Below are the code and all the weights of a small trained network. Each question names an input and a class and asks about switching units off, where a switched-off unit gives its printed mean instead of its output.

import numpy as np


def w(rows, s, z=0):
    codes = np.array(rows[::2]) - 128.0
    scale = np.full(codes.shape[1], s)
    scale[-1] = z or s
    return codes * scale


def norm(h):
    return h / np.sqrt((h * h).mean(-1, keepdims=True) + 1e-5)


def f(y):
    return np.maximum(y, 0)


def log_softmax(a):
    a = a - a.max(-1, keepdims=True)
    return a - np.log(np.exp(a).sum(-1, keepdims=True))


def net(x, mask):
    res = np.array(x, float).reshape(1, 7) / 4 @ E
    u = 0
    for l in range(3):
        y = f(norm(res) @ A[l][:, :-1].T + A[l][:, -1])
        res = res + np.where(mask[u : u + 4], y, B[l][:, -1]) @ B[l][:, :-1]
        u += 4
    return log_softmax(norm(res)[-1] @ U[:, :-1].T + U[:, -1])


A, B = {}, {}
E = w([
[62,147,152,124,109,104,64,143,168,84,71],'x0',
[124,106,123,121,133,114,139,137,134,131,121],'x1',
[123,148,135,142,118,127,124,134,119,126,146],'x2',
[127,117,117,247,134,125,156,83,115,132,72],'x3',
[137,138,134,131,129,123,137,143,124,118,128],'x4',
[148,164,105,130,157,81,123,94,204,145,151],'x5',
[140,141,126,127,133,114,134,146,112,107,127],'x6',
],0.012)
A[0] = w([
[105,121,184,247,111,90,81,130,182,63,2,1],'L0N1',
[86,79,189,175,192,166,176,123,51,76,112,149],'L0N2',
[171,143,95,247,131,118,192,91,115,128,76,123],'L0N3',
[65,164,185,47,82,80,25,170,218,58,49,116],'L0N4',
],0.0057,0.0047)
B[0] = w([
[76,127,58,79,114,174,188,113,103,48,173,209],'L0N1',
[127,104,132,139,82,144,2,79,131,109,132,203],'L0N2',
[173,125,128,68,120,64,99,123,120,202,116,223],'L0N3',
[147,122,180,154,138,109,86,134,138,168,117,255],'L0N4',
],0.013,0.008)
A[1] = w([
[221,81,168,76,126,174,126,163,133,153,202,148],'L1N1',
[142,208,123,61,172,24,161,32,254,113,173,180],'L1N2',
[219,96,95,154,131,123,138,112,68,201,91,3],'L1N3',
[103,215,96,75,172,165,113,138,235,118,119,32],'L1N4',
],0.0067,0.0023)
B[1] = w([
[1,91,24,148,75,171,107,74,111,66,123,223],'L1N1',
[164,156,130,206,193,77,198,142,103,114,170,255],'L1N2',
[144,167,174,141,107,117,94,157,171,136,71,194],'L1N3',
[170,105,150,200,182,137,176,187,176,73,180,163],'L1N4',
],0.0084,0.0078)
A[2] = w([
[73,140,134,71,92,163,90,134,110,95,134,85],'L2N1',
[171,159,197,170,181,117,145,179,152,119,111,4],'L2N2',
[112,144,205,87,132,166,102,176,99,153,66,37],'L2N3',
[63,134,62,181,158,142,161,52,121,2,127,119],'L2N4',
],0.0092,0.0026)
B[2] = w([
[84,149,97,112,105,155,201,114,167,114,20,230],'L2N1',
[60,84,142,99,131,107,18,50,113,150,155,181],'L2N2',
[140,202,213,45,155,171,230,195,164,255,99,175],'L2N3',
[186,98,113,122,154,186,238,213,121,62,228,255],'L2N4',
],0.0089,0.0083)
U = w([
[51,84,40,81,38,223,180,126,104,4,106,184],'0',
[181,114,71,166,170,103,229,174,134,65,230,252],'1',
[166,74,108,165,8,134,11,79,80,150,58,142],'2',
[206,169,72,168,141,17,152,71,123,212,110,68],'3',
[58,141,205,48,78,166,140,188,157,177,45,42],'4',
[72,123,193,149,177,49,36,139,195,122,181,24],'5',
],0.012,0.0017)

Each question gives the input, the list of numbers given to net, and the class t.
The units are the neurons (one row each of A and B). Each row of codes is followed by its name. A weight is (code - 128) times the scale printed after its matrix; where a second scale follows, it is the last column's (A, B and U).
mask holds one flag per neuron, layer by layer. A switched-off neuron (its flag False) gives its mean, the last column of its row in B, instead of its output. The means were averaged over made-up inputs and are rounded, as every weight is.
A unit's drop is (log p(t) with every unit on - log p(t) with that unit switched off) / (log p(t) with every unit on - log p(t) with every unit switched off).
The circuit of an input: a set's keep is (log p(t) with only the set's units on - log p(t) with every unit switched off) / (log p(t) with every unit on - log p(t) with every unit switched off). Starting from all 12 units, units are removed one at a time, each time the one whose removal leaves the highest keep (on an exact tie, the one counted first), for as long as the keep stays at least 0.8.
circuit, biggest first: the units of the circuit, biggest drop first
unit that matters most: the unit with the biggest drop
k most important neurons: the k neurons with the biggest drops, biggest first
k most important neurons of layer l: the k neurons of layer l with the biggest drops, biggest first
drop when u is switched off: that unit's drop, to one decimal
input [7,-7,-5,0,4,-5,-3], class 4: unit that matters most : L0N4
input [2,8,-5,6,8,7,-4], class 1: 2 most important neurons : [L0N1, L0N4]
input [1,2,-3,-5,6,-4,4], class 4: 3 most important neurons : [L0N1, L0N4, L2N3]
input [4,-5,-3,-1,-3,-1,-8], class 4: 2 most important neurons : [L0N4, L1N2]
input [7,8,4,8,3,3,-5], class 1: 2 most important neurons : [L0N1, L2N4]
input [-2,-3,0,6,0,-2,6], class 2: 2 most important neurons : [L0N3, L0N2]
input [1,-8,6,-1,0,5,2], class 5: 4 most important neurons : [L0N1, L2N2, L1N1, L2N4]
input [-6,1,2,7,2,-2,5], class 2: 2 most important neurons : [L0N2, L1N2]
input [-6,4,2,2,8,7,1], class 3: 3 most important neurons : [L0N1, L2N4, L0N3]
input [-8,-8,-5,1,-6,4,-2], class 3: 3 most important neurons : [L0N1, L1N3, L2N4]
input [-1,0,0,7,-6,0,-2], class 2: 3 most important neurons : [L0N3, L0N2, L1N2]
input [-8,8,-4,1,0,7,6], class 3: 4 most important neurons : [L0N1, L2N4, L1N3, L0N3]
input [8,-5,0,8,7,1,3], class 1: 2 most important neurons of layer 1 : [L1N1, L1N3]
input [3,-2,-3,0,-3,0,-5], class 4: 4 most important neurons : [L0N4, L1N2, L1N1, L0N3]
input [-7,-5,-4,-7,-8,0,4], class 0: most important neuron : [L1N1]
input [-5,-4,1,6,-7,-1,-2], class 2: 2 most important neurons : [L1N2, L0N2]
input [2,-2,-4,-8,-3,3,8], class 5: 2 most important neurons : [L0N4, L0N1]
input [3,0,7,8,3,-1,-3], class 0: 2 most important neurons of layer 1 : [L1N2, L1N4]
input [-3,6,6,-3,-2,-4,6], class 0: drop when L1N2 is switched off : 0.1
input [2,-5,0,-2,5,-8,-1], class 4: circuit, biggest first : [L2N3]
input [1,6,7,-4,-3,-4,-8], class 4: drop when L2N3 is switched off : 0.3
input [-7,-7,8,2,2,3,1], class 3: drop when L0N1 is switched off : 0.5
input [-4,-1,4,-6,-2,-1,4], class 0: drop when L1N2 is switched off : 0.1
